Here is a tiny trained network, its code and every weight. The questions are about switching its units off for an input and a class, where a switched-off unit gives its printed mean instead of its output.

import numpy as np


def w(rows, s, z=0):
    codes = np.array(rows[::2]) - 128.0
    scale = np.full(codes.shape[1], s)
    scale[-1] = z or s
    return codes * scale


def norm(h):
    return h / np.sqrt((h * h).mean(-1, keepdims=True) + 1e-5)


def f(y):
    return np.maximum(y, 0)


def log_softmax(a):
    a = a - a.max(-1, keepdims=True)
    return a - np.log(np.exp(a).sum(-1, keepdims=True))


def net(x, mask):
    res = np.array(x, float).reshape(1, 3) / 4 @ E
    u = 0
    for l in range(4):
        y = f(norm(res) @ A[l][:, :-1].T + A[l][:, -1])
        res = res + np.where(mask[u : u + 4], y, B[l][:, -1]) @ B[l][:, :-1]
        u += 4
    return log_softmax(norm(res)[-1] @ U[:, :-1].T + U[:, -1])


A, B = {}, {}
E = w([
[146,149,132,1,70],'x0',
[212,146,149,172,83],'x1',
[90,157,111,136,84],'x2',
],0.0088)
A[0] = w([
[113,79,136,178,172,100],'L0N0',
[172,66,112,97,254,31],'L0N1',
[26,47,109,100,166,2],'L0N2',
[27,233,127,174,85,42],'L0N3',
],0.0092,0.0046)
B[0] = w([
[41,178,255,180,90,242],'L0N0',
[111,202,104,99,201,221],'L0N1',
[239,4,91,141,57,255],'L0N2',
[97,197,96,147,146,229],'L0N3',
],0.0083,0.0033)
A[1] = w([
[2,37,92,95,189,86],'L1N0',
[231,102,142,202,73,254],'L1N1',
[93,156,11,149,84,51],'L1N2',
[202,142,213,31,214,162],'L1N3',
],0.0084,0.0043)
B[1] = w([
[224,119,2,114,101,185],'L1N0',
[129,78,20,47,162,254],'L1N1',
[154,252,127,122,109,159],'L1N2',
[57,206,119,102,226,230],'L1N3',
],0.0095,0.0069)
A[2] = w([
[114,219,129,102,2,130],'L2N0',
[94,172,108,30,142,4],'L2N1',
[145,235,119,188,110,115],'L2N2',
[148,63,34,34,143,130],'L2N3',
],0.008,0.0041)
B[2] = w([
[69,166,111,108,184,173],'L2N0',
[95,60,245,140,84,186],'L2N1',
[104,143,59,121,139,161],'L2N2',
[195,115,90,207,64,255],'L2N3',
],0.013,0.0091)
A[3] = w([
[39,92,105,239,139,9],'L3N0',
[82,88,211,51,77,1],'L3N1',
[215,187,139,73,254,62],'L3N2',
[143,150,213,91,49,233],'L3N3',
],0.0096,0.0032)
B[3] = w([
[149,106,244,68,91,244],'L3N0',
[179,98,201,224,75,227],'L3N1',
[41,176,83,22,201,207],'L3N2',
[70,108,182,184,212,252],'L3N3',
],0.011,0.0038)
U = w([
[242,26,2,98,85,247],'0',
[14,218,34,35,254,213],'1',
[101,32,236,161,116,61],'2',
],0.0096,0.0015)

Each question gives the input, the list of numbers given to net, and the class t.
The units are the neurons (one row each of A and B). Each row of codes is followed by its name. A weight is (code - 128) times the scale printed after its matrix; where a second scale follows, it is the last column's (A, B and U).
mask holds one flag per neuron, layer by layer. A switched-off neuron (its flag False) gives its mean, the last column of its row in B, instead of its output. The means were averaged over made-up inputs and are rounded, as every weight is.
A unit's drop is (log p(t) with every unit on - log p(t) with that unit switched off) / (log p(t) with every unit on - log p(t) with every unit switched off).
The circuit of an input: a set's keep is (log p(t) with only the set's units on - log p(t) with every unit switched off) / (log p(t) with every unit on - log p(t) with every unit switched off). Starting from the 12 units with the biggest drops (on a tie, the unit counted first), units are removed one at a time, each time the one whose removal leaves the highest keep (on an exact tie, the one counted first), for as long as the keep stays at least 0.8.
units of the circuit, in order: the units of the circuit, biggest drop first
k most important neurons: the k neurons with the biggest drops, biggest first
top k neurons in layer l: the k neurons of layer l with the biggest drops, biggest first
drop of u: that unit's drop, to one decimal
input [-8,-3,6], class 2: units of the circuit, in order	[L3N0]
input [5,3,-5], class 1: 3 most important neurons	[L1N3; L0N2; L3N2]
input [8,-7,-4], class 2: 2 most important neurons	[L2N1; L1N1]
input [-5,-6,5], class 0: 2 most important neurons	[L0N2; L1N0]
input [7,6,7], class 1: 2 most important neurons	[L2N0; L0N2]
input [7,4,6], class 2: 3 most important neurons	[L2N1; L0N2; L1N0]
input [8,-8,8], class 0: units of the circuit, in order	[L1N3; L2N3]
input [-7,-5,-5], class 2: 2 most important neurons	[L0N0; L1N3]
input [6,-8,7], class 0: top 2 neurons in layer 0	[L0N0; L0N2]
input [-7,0,-7], class 1: 2 most important neurons	[L2N3; L0N1]
input [-4,3,5], class 1: 2 most important neurons	[L0N3; L0N2]
input [-7,-6,5], class 2: top 3 neurons in layer 0	[L0N0; L0N3; L0N2]
input [8,-6,-3], class 2: 2 most important neurons	[L2N1; L1N1]
input [-8,-7,6], class 2: 4 most important neurons	[L0N0; L3N0; L1N1; L2N3]
input [3,2,-4], class 1: 2 most important neurons	[L1N3; L0N2]
input [-1,-1,-4], class 1: units of the circuit, in order	[L0N1]
input [5,1,-4], class 2: 3 most important neurons	[L2N1; L0N1; L3N1]
input [-3,-6,6], class 0: top 2 neurons in layer 0	[L0N2; L0N1]
input [5,6,-8], class 1: top 2 neurons in layer 1	[L1N3; L1N0]
input [2,4,-5], class 1: units of the circuit, in order	[L1N3]
input [0,-4,-3], class 0: drop of L0N2	2.2
input [1,-8,6], class 0: drop of L0N2	0.1
input [-3,1,8], class 1: drop of L2N2	0.0
